Below are the code and all the weights of a small trained network. Each question names an input and a class and asks about switching units off, where a switched-off unit gives its printed mean instead of its output.

import numpy as np


def w(rows, s, z=0):
    codes = np.array(rows[::2]) - 128.0
    scale = np.full(codes.shape[1], s)
    scale[-1] = z or s
    return codes * scale


def f(y):
    return np.maximum(y, 0)


def log_softmax(a):
    a = a - a.max(-1, keepdims=True)
    return a - np.log(np.exp(a).sum(-1, keepdims=True))


def net(x, mask):
    res = np.array(x, float).reshape(1, 7) / 4 @ E
    y = f(res @ A[0][:, :-1].T + A[0][:, -1])
    res = res + np.where(mask, y, B[0][:, -1]) @ B[0][:, :-1]
    return log_softmax(res[-1] @ U[:, :-1].T + U[:, -1])


A, B = {}, {}
E = w([
[151,156,51,250,53,168,168,67],'x0',
[218,122,152,59,184,78,188,108],'x1',
[156,170,241,214,123,178,77,74],'x2',
[98,95,99,149,207,114,98,101],'x3',
[91,131,131,112,135,186,179,95],'x4',
[126,92,121,153,157,77,87,133],'x5',
[142,133,117,143,147,98,98,141],'x6',
],0.011)
A[0] = w([
[142,146,127,75,179,100,168,113,141],'n0',
[108,109,114,64,128,82,192,150,81],'n1',
[228,132,138,124,166,67,209,41,21],'n2',
[97,129,36,121,110,108,165,177,5],'n3',
[78,132,184,46,140,163,41,169,97],'n4',
[160,117,78,4,150,72,129,132,97],'n5',
[81,92,18,100,93,107,166,193,219],'n6',
[172,196,112,99,170,110,91,154,107],'n7',
],0.014,0.0035)
B[0] = w([
[150,210,149,140,96,47,113,94,196],'n0',
[93,89,95,207,76,77,131,105,209],'n1',
[128,70,146,82,171,173,111,247,209],'n2',
[120,86,172,126,201,157,37,169,197],'n3',
[196,91,139,97,157,178,157,224,236],'n4',
[75,198,82,137,59,98,143,27,245],'n5',
[190,124,184,82,191,161,172,180,248],'n6',
[83,103,103,126,171,180,190,120,170],'n7',
],0.011,0.018)
U = w([
[116,113,171,58,206,103,200,142,97],'0',
[139,105,175,126,186,177,134,132,243],'1',
[65,193,104,197,88,117,118,5,5],'2',
],0.011,0.0019)

Each question gives the input, the list of numbers given to net, and the class t.
The units are the neurons (one row each of A and B). Each row of codes is followed by its name. A weight is (code - 128) times the scale printed after its matrix; where a second scale follows, it is the last column's (A, B and U).
mask holds one flag per neuron, in row order. A switched-off neuron (its flag False) gives its mean, the last column of its row in B, instead of its output. The means were averaged over made-up inputs and are rounded, as every weight is.
A unit's drop is (log p(t) with every unit on - log p(t) with that unit switched off) / (log p(t) with every unit on - log p(t) with every unit switched off).
The circuit of an input: a set's keep is (log p(t) with only the set's units on - log p(t) with every unit switched off) / (log p(t) with every unit on - log p(t) with every unit switched off). Starting from all 8 units, units are removed one at a time, each time the one whose removal leaves the highest keep (on an exact tie, the one counted first), for as long as the keep stays at least 0.8.
circuit, biggest first: the units of the circuit, biggest drop first
k most important neurons: the k neurons with the biggest drops, biggest first
drop of u: that unit's drop, to one decimal
input [-2,8,0,0,5,3,5], class 2: 4 most important neurons	(n5 n6 n4 n0)
input [-2,5,-5,-1,2,-4,-6], class 2: most important neuron	(n5)
input [6,-2,2,7,1,3,0], class 2: 2 most important neurons	(n6 n4)
input [-5,2,-1,3,0,2,-8], class 2: circuit, biggest first	(n5 n6)
input [6,-5,6,1,4,-1,1], class 2: 3 most important neurons	(n6 n4 n2)
input [5,-7,3,-2,5,-4,-2], class 2: 2 most important neurons	(n6 n4)
input [5,-1,-7,2,-4,-3,-6], class 1: 2 most important neurons	(n3 n0)
input [5,-3,2,-5,4,6,5], class 2: 3 most important neurons	(n6 n4 n2)
input [8,-1,-7,-7,5,-5,-8], class 1: drop of n6	-0.2
input [-4,8,-3,5,7,-1,2], class 2: drop of n7	0.0
input [-6,1,-1,-3,6,-1,-1], class 2: drop of n5	0.3
